[[ 31  30  -5  -6  12  36]
 [ 20  11   9 -20  -2  16]] gives -20

[[  9  27   5 -23]
 [  5 -11  12 -14]] gives -11

[[16 31 16  4 -6]
 [14 29 17 18  8]] gives 17

[[ 30  -7  13 -17   5]
 [ 21  16  27  -9  -9]] gives 27

[[-20  27  21 -21 -19   8]
 [ 11  -7  16 -19  32  -7]] gives -19

[[ 15 -28  11  27 -35]
 [ 14 -20   2  24 -25]] gives 2

[[ 4  1  4 10  1  7]
 [ 4  2  6 33 -1 -1]] gives 33

[[  6 -26  -5   2  -4   4]
 [  5 -20  -6   3  -6   6]] gives 3
---
[[ 0.6 -2.5 -0.7 -0.9 -0.5 -0.9 -1.4 -1.3 -0.4 -0.8 -0.9 -1.2 -0.8 -0.4]
 [-2.3  1.9 -1.5 -0.9 -0.8 -1.2 -0.7 -0.7 -1.3 -0.9 -1.8 -0.1 -1.0 -1.9]
 [-1.5 -2.9 -0.9 -1.0 -0.5 -1.0 -1.1 -0.9 -0.1 -0.9  0.9 -1.4 -0.8 -0.7]
 [-1.5  1.8 -1.0 -1.0 -0.9 -0.9 -0.9  0.1 -0.6 -0.6 -1.3 -0.7 -1.0 -1.7]
 [-0.5  0.2 -0.8 -0.7 -1.1 -0.8 -0.5 -0.9 -2.1 -1.2 -2.0  0.1 -1.1 -1.4]
 [-0.9 -0.8 -0.9 -0.9 -0.7 -0.5 -0.6 -1.1 -0.5 -0.6 -1.0 -1.3 -0.9 -0.6]
 [ 0.3 -1.8 -0.4 -0.8 -0.8 -0.3 -0.8 -1.1 -0.5 -1.0 -1.0 -0.5 -0.9 -1.2]
 [-0.9  1.6 -0.9 -0.8 -1.0 -1.0 -1.0 -0.2 -1.9 -1.0 -2.1  0.6 -0.9 -1.7]
 [-0.6  0.2 -1.2 -1.1 -0.7 -0.5 -1.1 -0.8 -1.4 -0.6 -0.3 -0.3 -0.8 -1.5]] -> -0.6

[[-0.211 -0.011  0.018 -0.173  0.022  0.017  0.141 -0.176 -0.022]
 [ 0.076 -0.040  0.062  0.004 -0.059  0.149 -0.080 -0.063  0.048]
 [ 0.059  0.018  0.049  0.047 -0.088 -0.182 -0.116  0.091 -0.066]
 [ 0.021  0.081  0.025  0.091 -0.089 -0.196 -0.128  0.112 -0.110]
 [-0.187 -0.104  0.101 -0.142  0.140 -0.157  0.007 -0.054  0.083]
 [-0.142 -0.119 -0.034 -0.066  0.136 -0.115  0.048 -0.041  0.094]
 [ 0.014  0.099  0.080 -0.071 -0.134  0.189 -0.055 -0.080 -0.080]
 [-0.212 -0.097  0.120 -0.145  0.098 -0.174  0.060 -0.071  0.086]
 [ 0.041 -0.117  0.069 -0.045  0.088  0.064 -0.106 -0.041  0.105]
 [ 0.085 -0.098  0.066 -0.028  0.079  0.087 -0.124 -0.041  0.120]] -> 0.085

[[ 11.11  -6.52  17.62   1.91   1.18  14.21]
 [-10.92   8.28 -14.02   8.72   0.86 -15.26]
 [-16.95  10.94   4.01   8.21 -18.15   6.25]
 [  2.51  -4.73  -4.05  -1.20  -2.98   0.00]
 [ -6.88  -1.48  -8.04  13.14  -3.90 -10.14]
 [ 23.24 -14.45  -0.45  -5.92  20.09  -2.70]] -> 23.24

[[-0.002 -0.110  0.032 -0.120  0.007  0.127 -0.127 -0.067  0.028 -0.115]
 [-0.059 -0.138  0.000 -0.119  0.021  0.076 -0.116 -0.061  0.042 -0.133]
 [-0.067 -0.261 -0.120 -0.139 -0.068  0.168 -0.115  0.117  0.003  0.039]
 [-0.022 -0.287 -0.059 -0.182 -0.057  0.095 -0.082  0.093 -0.050  0.065]
 [ 0.013 -0.107  0.099 -0.094  0.002  0.129 -0.011 -0.033  0.031 -0.136]
 [ 0.001 -0.258 -0.118 -0.137 -0.063  0.169 -0.114  0.121  0.004  0.039]
 [ 0.013 -0.092  0.083 -0.116  0.009  0.114  0.003 -0.035  0.040 -0.147]] -> 0.013

[[ 0.754  1.635 -0.171  1.700 -0.177  0.210  0.967 -1.696  0.446  1.215
   1.556 -2.135  1.362]
 [ 1.048 -1.291  1.835  0.535  1.318  0.733  0.829  1.227  1.255 -0.215
   0.568  0.749  0.401]
 [ 0.820  0.007  0.551 -1.047  0.216 -1.197  0.569  0.336  1.351 -0.963
   0.028  0.330  0.636]
 [-0.343  0.444  1.642  1.059  1.470  0.864  0.355  0.631 -0.019  0.168
   0.314  1.762  0.793]
 [ 0.765  0.692  0.303  0.929 -0.067 -0.310  0.805  1.718 -0.041  1.836
   0.128  0.187 -0.188]
 [ 0.641  0.655  0.070  1.057  0.774  0.136  0.312  0.489  1.601  0.010
   0.917 -0.946  0.703]
 [ 0.602 -0.001  1.829  1.213  0.609  2.354 -0.145  1.861 -0.052  1.723
   0.971  0.109 -1.074]
 [ 0.570  1.524  0.028 -1.024  0.426  1.532  0.813  0.726  0.131  1.812
   1.917  0.742  0.270]
 [ 0.569 -0.256  0.788  1.876 -0.717  0.722  0.499  0.108  0.520  0.909
   0.444  0.604 -1.579]
 [ 1.383  1.133  0.515  2.231  0.512  0.640 -0.230 -0.624 -0.368  1.003
   0.346 -0.524 -0.980]] -> 1.383

[[ 0.05 -0.06 -0.10  0.12  0.06  0.01]
 [-0.06  0.09  0.02 -0.07 -0.03  0.08]
 [ 0.08 -0.08 -0.06  0.09  0.25 -0.08]
 [ 0.01 -0.04 -0.06  0.01 -0.05 -0.02]
 [-0.01 -0.02 -0.06 -0.11 -0.01 -0.05]
 [-0.05 -0.07 -0.04  0.07  0.00 -0.03]
 [ 0.02 -0.02 -0.05 -0.13 -0.07 -0.01]
 [ 0.01 -0.05 -0.10  0.02 -0.04 -0.05]
 [-0.10 -0.07 -0.05 -0.19 -0.24 -0.09]
 [-0.08 -0.06 -0.15 -0.07 -0.07 -0.05]] -> -0.08

[[ -5.30   5.40  25.88 -16.79   3.98  11.28  11.24  15.68  13.88 -23.15
    9.30   6.68   5.93 -28.34  24.16   1.25]
 [  5.91   1.87  24.98  -5.84  -4.79   6.70  -7.72  -8.19  -6.24  -1.44
   -7.38  -7.66  20.09   1.12  25.26  18.96]
 [  4.19   4.33  15.82 -11.69   4.34  -7.66  -2.73  -2.39   1.90  -1.49
   -2.03 -10.76   3.75  -5.87  11.72   8.06]
 [ -0.71   8.60  16.45  -9.45  11.34  -0.51  12.81  17.86  17.29  -8.04
   11.79   3.72  -3.02 -15.20  12.30  -1.75]
 [ -4.56   9.25   9.36  20.45  -3.78 -10.17 -14.69 -15.78  -9.35  19.86
  -15.41  -6.37   2.66  20.77   6.91   4.30]
 [  1.96   9.91  -6.17  20.85  11.38  -9.85   5.11   6.62   8.01  23.46
    6.24   0.51  -9.71  22.12  -8.99  -5.55]
 [  2.40  -3.62 -11.56 -10.51   7.50   6.26  16.37  18.39  13.18 -12.12
   16.09  10.73  -7.79 -14.48 -10.65  -8.25]
 [ -4.08   8.43  10.39  -1.58   9.62  -0.67  11.11  14.55  14.51  -4.44
   10.56   5.20  -5.72  -9.81   7.14  -5.97]
 [-18.54   3.94  11.21  -2.65  -6.18   2.76  -2.83  -1.69   0.44 -17.41
   -6.58   7.04  -3.84 -22.12  10.07  -9.88]
 [ 14.64  -0.47  10.61  -7.35   4.11   5.40   3.03   2.64   2.02   1.92
    5.44  -5.09  13.87   4.49  11.20  15.87]
 [ -1.85   0.54  21.78  -8.03  -9.10   3.62 -12.04 -13.70  -9.88  -8.25
  -12.87  -6.88  15.15  -7.48  21.66  12.80]
 [ 17.11  -0.33   7.65 -12.70  10.84   5.96  13.25  14.70  11.28  -1.25
   16.04  -0.97   8.62  -0.83   7.45  11.97]] -> 17.11
